Here is a tiny trained network, its code and every weight. The questions are about switching its units off for an input and a class, where a switched-off unit gives its printed mean instead of its output.

import numpy as np


def w(rows, s, z=0):
    codes = np.array(rows[::2]) - 128.0
    scale = np.full(codes.shape[1], s)
    scale[-1] = z or s
    return codes * scale


def norm(h):
    return h / np.sqrt((h * h).mean(-1, keepdims=True) + 1e-5)


def f(y):
    return np.maximum(y, 0)


def log_softmax(a):
    a = a - a.max(-1, keepdims=True)
    return a - np.log(np.exp(a).sum(-1, keepdims=True))


def net(x, mask):
    res = np.array(x, float).reshape(1, 5) / 4 @ E
    u = 0
    for l in range(2):
        y = f(norm(res) @ A[l][:, :-1].T + A[l][:, -1])
        res = res + np.where(mask[u : u + 10], y, B[l][:, -1]) @ B[l][:, :-1]
        u += 10
    return log_softmax(norm(res)[-1] @ U[:, :-1].T + U[:, -1])


A, B = {}, {}
E = w([
[120,130,123,135,134,124,127,121],'x0',
[81,71,146,195,80,252,179,154],'x1',
[98,69,176,149,101,157,2,95],'x2',
[124,129,116,147,150,131,122,140],'x3',
[69,112,222,78,212,144,189,136],'x4',
],0.005)
A[0] = w([
[97,107,151,106,128,159,78,74,96],'L0N0',
[146,120,154,109,184,60,108,126,122],'L0N1',
[138,154,66,132,100,123,106,147,127],'L0N2',
[194,168,44,87,114,70,64,106,113],'L0N3',
[158,120,27,146,17,155,130,136,94],'L0N4',
[90,100,165,75,137,101,2,122,43],'L0N5',
[111,172,133,103,147,185,119,131,86],'L0N6',
[163,107,105,164,76,107,76,113,22],'L0N7',
[133,140,110,157,87,103,99,125,4],'L0N8',
[117,121,136,139,90,157,16,108,92],'L0N9',
],0.0077,0.0015)
B[0] = w([
[115,112,122,248,144,80,95,215,189],'L0N0',
[176,220,69,136,106,91,67,134,203],'L0N1',
[87,98,157,139,118,136,205,142,179],'L0N2',
[119,27,160,105,45,41,223,233,254],'L0N3',
[206,234,143,223,200,164,117,60,227],'L0N4',
[178,208,189,163,223,48,172,2,235],'L0N5',
[156,63,127,118,72,77,135,35,146],'L0N6',
[129,121,40,44,157,178,116,108,197],'L0N7',
[41,148,122,87,187,167,151,156,165],'L0N8',
[59,154,129,28,101,134,69,174,229],'L0N9',
],0.0073,0.0068)
A[1] = w([
[73,91,155,74,94,126,132,202,206],'L1N0',
[114,64,116,92,109,144,237,145,55],'L1N1',
[108,125,122,109,78,107,121,91,228],'L1N2',
[146,142,61,12,123,62,117,139,87],'L1N3',
[125,170,62,165,72,136,144,143,254],'L1N4',
[138,108,117,70,138,71,98,139,187],'L1N5',
[54,91,139,126,107,93,101,132,88],'L1N6',
[95,208,61,77,140,135,174,106,101],'L1N7',
[90,165,87,82,131,222,36,111,52],'L1N8',
[86,165,150,160,139,92,117,129,188],'L1N9',
],0.011,0.00092)
B[1] = w([
[174,187,151,133,208,147,124,51,177],'L1N0',
[110,141,60,115,34,43,74,189,209],'L1N1',
[112,175,116,169,195,161,125,187,146],'L1N2',
[30,38,159,161,136,245,50,110,255],'L1N3',
[121,200,148,16,168,32,78,69,176],'L1N4',
[179,164,109,158,131,207,202,105,208],'L1N5',
[150,68,124,116,163,193,139,125,161],'L1N6',
[155,54,194,184,158,185,133,109,208],'L1N7',
[106,81,99,112,42,2,180,204,186],'L1N8',
[153,114,51,76,58,207,165,163,198],'L1N9',
],0.0076,0.009)
U = w([
[96,117,84,121,56,68,138,168,253],'0',
[88,46,163,149,170,254,112,104,55],'1',
[185,220,140,154,185,126,156,46,41],'2',
],0.009,0.00056)

Each question gives the input, the list of numbers given to net, and the class t.
The units are the neurons (one row each of A and B). Each row of codes is followed by its name. A weight is (code - 128) times the scale printed after its matrix; where a second scale follows, it is the last column's (A, B and U).
mask holds one flag per neuron, layer by layer. A switched-off neuron (its flag False) gives its mean, the last column of its row in B, instead of its output. The means were averaged over made-up inputs and are rounded, as every weight is.
A unit's drop is (log p(t) with every unit on - log p(t) with that unit switched off) / (log p(t) with every unit on - log p(t) with every unit switched off).
The circuit of an input: a set's keep is (log p(t) with only the set's units on - log p(t) with every unit switched off) / (log p(t) with every unit on - log p(t) with every unit switched off). Starting from the 12 units with the biggest drops (on a tie, the unit counted first), units are removed one at a time, each time the one whose removal leaves the highest keep (on an exact tie, the one counted first), for as long as the keep stays at least 0.8.
circuit, biggest first: the units of the circuit, biggest drop first
k most important neurons: the k neurons with the biggest drops, biggest first
k most important neurons of layer l: the k neurons of layer l with the biggest drops, biggest first
drop of u: that unit's drop, to one decimal
input [7,-3,7,0,1], class 2: circuit, biggest first : (L0N5)
input [0,2,6,-6,-5], class 0: 3 most important neurons : (L1N8, L0N9, L0N4)
input [0,-7,1,8,-1], class 1: 2 most important neurons : (L1N3, L1N8)
input [-2,3,1,-1,-4], class 0: circuit, biggest first : (L1N8, L0N9, L0N7)
input [0,3,-6,-5,2], class 0: 2 most important neurons of layer 0 : (L0N4, L0N9)
input [-8,3,-8,-6,0], class 2: 3 most important neurons of layer 0 : (L0N3, L0N2, L0N9)
input [-8,-4,1,-5,3], class 2: 4 most important neurons of layer 0 : (L0N5, L0N9, L0N7, L0N8)
input [-7,1,1,-4,0], class 0: 2 most important neurons of layer 0 : (L0N3, L0N9)
input [1,4,-6,-5,-3], class 2: 2 most important neurons : (L0N4, L1N3)
input [3,8,-2,5,4], class 0: 3 most important neurons : (L1N1, L1N3, L0N4)
input [5,4,-6,-8,-1], class 2: 2 most important neurons : (L0N3, L1N3)
input [5,2,8,0,-7], class 0: 3 most important neurons : (L1N8, L0N4, L0N9)
input [-4,4,0,7,3], class 0: 2 most important neurons : (L1N1, L0N4)
input [-3,8,-1,2,7], class 0: 2 most important neurons : (L1N1, L1N3)
input [-6,-8,-7,3,2], class 1: circuit, biggest first : (L1N3)
input [-2,1,0,-6,-3], class 2: 2 most important neurons : (L0N4, L1N3)
input [3,0,7,-7,2], class 2: 2 most important neurons of layer 1 : (L1N3, L1N7)
input [-5,4,-6,2,8], class 0: 2 most important neurons of layer 1 : (L1N1, L1N3)
input [-5,6,-3,-5,4], class 0: drop of L1N1 : 1.2
input [0,-4,3,-1,-3], class 1: most important neuron of layer 1 : (L1N3)
input [1,-5,-4,-6,4], class 1: drop of L1N3 : 0.2
input [3,-4,4,0,3], class 2: drop of L0N1 : 0.0
